Here is a tiny trained network, its code and every weight. The questions are about switching its units off for an input and a target symbol, where a switched-off unit gives its printed mean instead of its output.

import numpy as np


def w(rows, s, z=0):
    codes = np.array(rows[::2]) - 128.0
    scale = np.full(codes.shape[1], s)
    scale[-1] = z or s
    return codes * scale


def f(y):
    return np.maximum(y, 0)


def softmax(a):
    e = np.exp(a - a.max(-1, keepdims=True))
    return e / e.sum(-1, keepdims=True)


def log_softmax(a):
    a = a - a.max(-1, keepdims=True)
    return a - np.log(np.exp(a).sum(-1, keepdims=True))


def net(x, mask):
    ids = ['δζθλμτφω'.index(c) for c in x.split()]
    T = len(ids)
    res = E[ids] + P[:T]
    q, k, v = (res @ M[0].T for M in (Q, K, V))
    z = softmax(np.where(np.tri(T) > 0, q @ k.T / 4**0.5, -1e9)) @ v
    res = res + np.where(mask[0], z, O[0][:, -1]) @ O[0][:, :-1]
    y = f(res @ A[0][:, :-1].T + A[0][:, -1])
    res = res + np.where(mask[1:25], y, B[0][:, -1]) @ B[0][:, :-1]
    return log_softmax(res[-1] @ U[:, :-1].T + U[:, -1])


Q, K, V, O, A, B = {}, {}, {}, {}, {}, {}
E = w([
[110,138,119,138,163,202,219,89],'δ',
[121,92,167,2,98,121,156,196],'ζ',
[117,96,106,61,47,108,40,133],'θ',
[125,190,99,102,150,17,147,118],'λ',
[102,151,63,182,112,176,106,40],'μ',
[75,134,113,33,26,246,150,118],'τ',
[153,74,129,206,209,105,127,103],'φ',
[165,20,185,88,164,136,83,199],'ω',
],0.0089)
P = w([
[32,124,149,167,126,97,152,174],'0',
[203,149,185,75,112,153,92,69],'1',
[64,61,77,111,139,120,140,177],'2',
[199,152,154,31,146,156,95,50],'3',
[53,83,60,117,154,108,168,155],'4',
[210,137,123,1,162,161,110,39],'5',
[49,60,65,120,135,125,140,175],'6',
],0.0092)
Q[0] = w([
[159,74,124,21,153,151,89,76],'h0',
[60,74,66,111,134,128,129,170],'h0',
[25,63,11,143,141,114,169,208],'h0',
[198,108,155,4,149,154,92,39],'h0',
],0.013)
K[0] = w([
[120,172,55,170,202,104,188,82],'h0',
[14,178,219,235,103,92,150,165],'h0',
[40,167,254,195,73,121,122,166],'h0',
[150,159,40,145,225,115,179,70],'h0',
],0.0094)
V[0] = w([
[101,153,76,118,67,220,166,89],'h0',
[133,121,128,235,185,148,103,97],'h0',
[154,59,188,110,140,178,142,153],'h0',
[129,103,86,144,80,136,10,105],'h0',
],0.012)
O[0] = w([
[84,139,192,153,128,150,20,109,42],'h0',
[121,114,40,65,254,122,83,70,2],'h0',
[112,29,175,73,92,122,148,57,23],'h0',
[186,54,53,166,88,193,29,121,7],'h0',
],0.01,0.0021)
A[0] = w([
[33,177,149,86,157,174,157,139,126],'n0',
[133,107,162,129,220,139,122,175,226],'n1',
[162,104,90,67,115,150,148,111,214],'n2',
[157,198,188,129,118,156,24,133,253],'n3',
[144,77,53,103,135,109,152,143,193],'n4',
[224,199,165,142,97,154,123,164,124],'n5',
[53,59,114,172,103,137,94,167,149],'n6',
[28,127,98,96,222,130,120,119,96],'n7',
[124,154,55,131,166,89,166,167,91],'n8',
[160,94,119,86,158,112,140,125,199],'n9',
[125,94,86,176,91,175,105,187,111],'n10',
[83,89,14,148,183,113,77,136,50],'n11',
[88,40,133,112,133,107,108,156,141],'n12',
[77,161,96,159,177,145,86,204,35],'n13',
[254,174,119,133,111,164,76,103,141],'n14',
[150,147,108,156,183,136,58,155,145],'n15',
[234,148,89,116,171,184,78,97,121],'n16',
[95,158,95,154,153,107,166,178,114],'n17',
[152,107,144,41,174,149,104,35,85],'n18',
[181,165,153,75,187,158,70,54,80],'n19',
[86,179,131,157,143,84,179,167,101],'n20',
[166,151,56,70,207,128,117,91,117],'n21',
[151,130,116,169,82,162,146,144,114],'n22',
[142,119,143,154,140,119,172,188,115],'n23',
],0.0067,0.0037)
B[0] = w([
[141,75,125,174,171,21,28,116,223],'n0',
[85,167,66,116,36,100,121,65,215],'n1',
[159,163,127,162,196,94,139,128,228],'n2',
[58,163,146,89,250,212,181,143,254],'n3',
[153,204,117,154,165,159,118,117,238],'n4',
[132,124,49,31,160,76,181,46,197],'n5',
[167,198,136,154,148,62,141,46,202],'n6',
[199,53,169,102,74,113,76,83,220],'n7',
[134,88,160,129,169,207,88,160,239],'n8',
[144,205,112,146,153,150,147,110,218],'n9',
[188,166,98,188,121,36,85,96,184],'n10',
[188,125,254,96,103,236,179,128,187],'n11',
[143,175,132,136,198,157,146,117,194],'n12',
[73,172,81,80,46,178,93,26,159],'n13',
[80,13,65,55,207,82,142,160,193],'n14',
[108,148,116,88,57,206,178,132,160],'n15',
[89,94,50,114,53,69,137,137,185],'n16',
[103,66,115,136,124,211,66,179,223],'n17',
[147,154,190,236,117,125,63,236,221],'n18',
[54,179,85,201,42,84,146,209,196],'n19',
[134,55,108,96,94,201,90,143,241],'n20',
[192,105,165,159,34,118,136,155,225],'n21',
[141,84,107,131,82,46,106,110,162],'n22',
[80,142,72,107,99,154,128,129,197],'n23',
],0.006,0.0055)
U = w([
[75,252,232,212,209,129,106,166,168],'δ',
[101,73,176,120,6,113,188,154,37],'ζ',
[90,1,104,87,163,25,39,41,84],'θ',
[105,207,58,46,224,88,250,45,253],'λ',
[43,80,43,148,167,197,89,241,126],'μ',
[134,164,141,72,50,223,88,14,25],'τ',
[210,197,69,242,65,21,89,155,172],'φ',
[246,35,221,130,205,203,105,158,90],'ω',
],0.005,0.0023)

Each question gives the input, a string of symbols that net reads in full, and the target symbol t.
The units are the heads (4 rows each of Q, K, V and O) and the neurons (one row each of A and B). Each row of codes is followed by its name. A weight is (code - 128) times the scale printed after its matrix; where a second scale follows, it is the last column's (O, A, B and U).
mask holds one flag per unit, heads first, then neurons. A switched-off unit (its flag False) gives its mean, the last column of its rows in O or B, instead of its output. The means were averaged over made-up inputs and are rounded, as every weight is.
A unit's drop is (log p(t) with every unit on - log p(t) with that unit switched off) / (log p(t) with every unit on - log p(t) with every unit switched off).
The circuit of an input: a set's keep is (log p(t) with only the set's units on - log p(t) with every unit switched off) / (log p(t) with every unit on - log p(t) with every unit switched off). Starting from the 12 units with the biggest drops (on a tie, the unit counted first), units are removed one at a time, each time the one whose removal leaves the highest keep (on an exact tie, the one counted first), for as long as the keep stays at least 0.8.
circuit, biggest first: the units of the circuit, biggest drop first
top k neurons: the k neurons with the biggest drops, biggest first
drop when u is switched off: that unit's drop, to one decimal
input θ μ λ, target φ: circuit, biggest first => h0, n10
input δ λ ζ ω τ, target θ: circuit, biggest first => h0, n0, n7
input φ τ φ, target ω: circuit, biggest first => h0, n11, n7, n21
input μ θ μ ω θ, target τ: circuit, biggest first => h0, n11, n13, n15
input δ λ ζ, target θ: top 2 neurons => n0, n7
input ζ ω δ δ λ τ ω, target ζ: circuit, biggest first => h0
input ζ ω μ ω, target μ: circuit, biggest first => h0, n3, n19
input δ λ λ λ λ, target θ: top 2 neurons => n0, n7
input θ τ τ, target φ: circuit, biggest first => h0, n10, n6
input ζ τ ω δ, target δ: circuit, biggest first => h0, n18, n19
input ω θ λ φ ω ω λ, target λ: circuit, biggest first => h0, n4
input θ θ φ φ, target φ: top 3 neurons => n18, n19, n21
input δ λ φ τ ζ μ, target μ: top 2 neurons => n14, n3
input λ λ θ ζ, target λ: top neuron => n5
input λ φ τ λ ω θ λ, target μ: top 3 neurons => n17, n20, n8
input θ ω μ λ δ λ θ, target φ: top 2 neurons => n10, n6
input λ ω λ ω φ, target μ: top 3 neurons => n17, n20, n8
input φ φ θ, target ω: drop when h0 is switched off => 1.0
input φ δ δ, target ω: drop when h0 is switched off => 0.9
input δ ω λ λ τ ω, target λ: drop when n9 is switched off => 0.0
input ζ ω δ λ φ τ, target φ: top neuron => n18
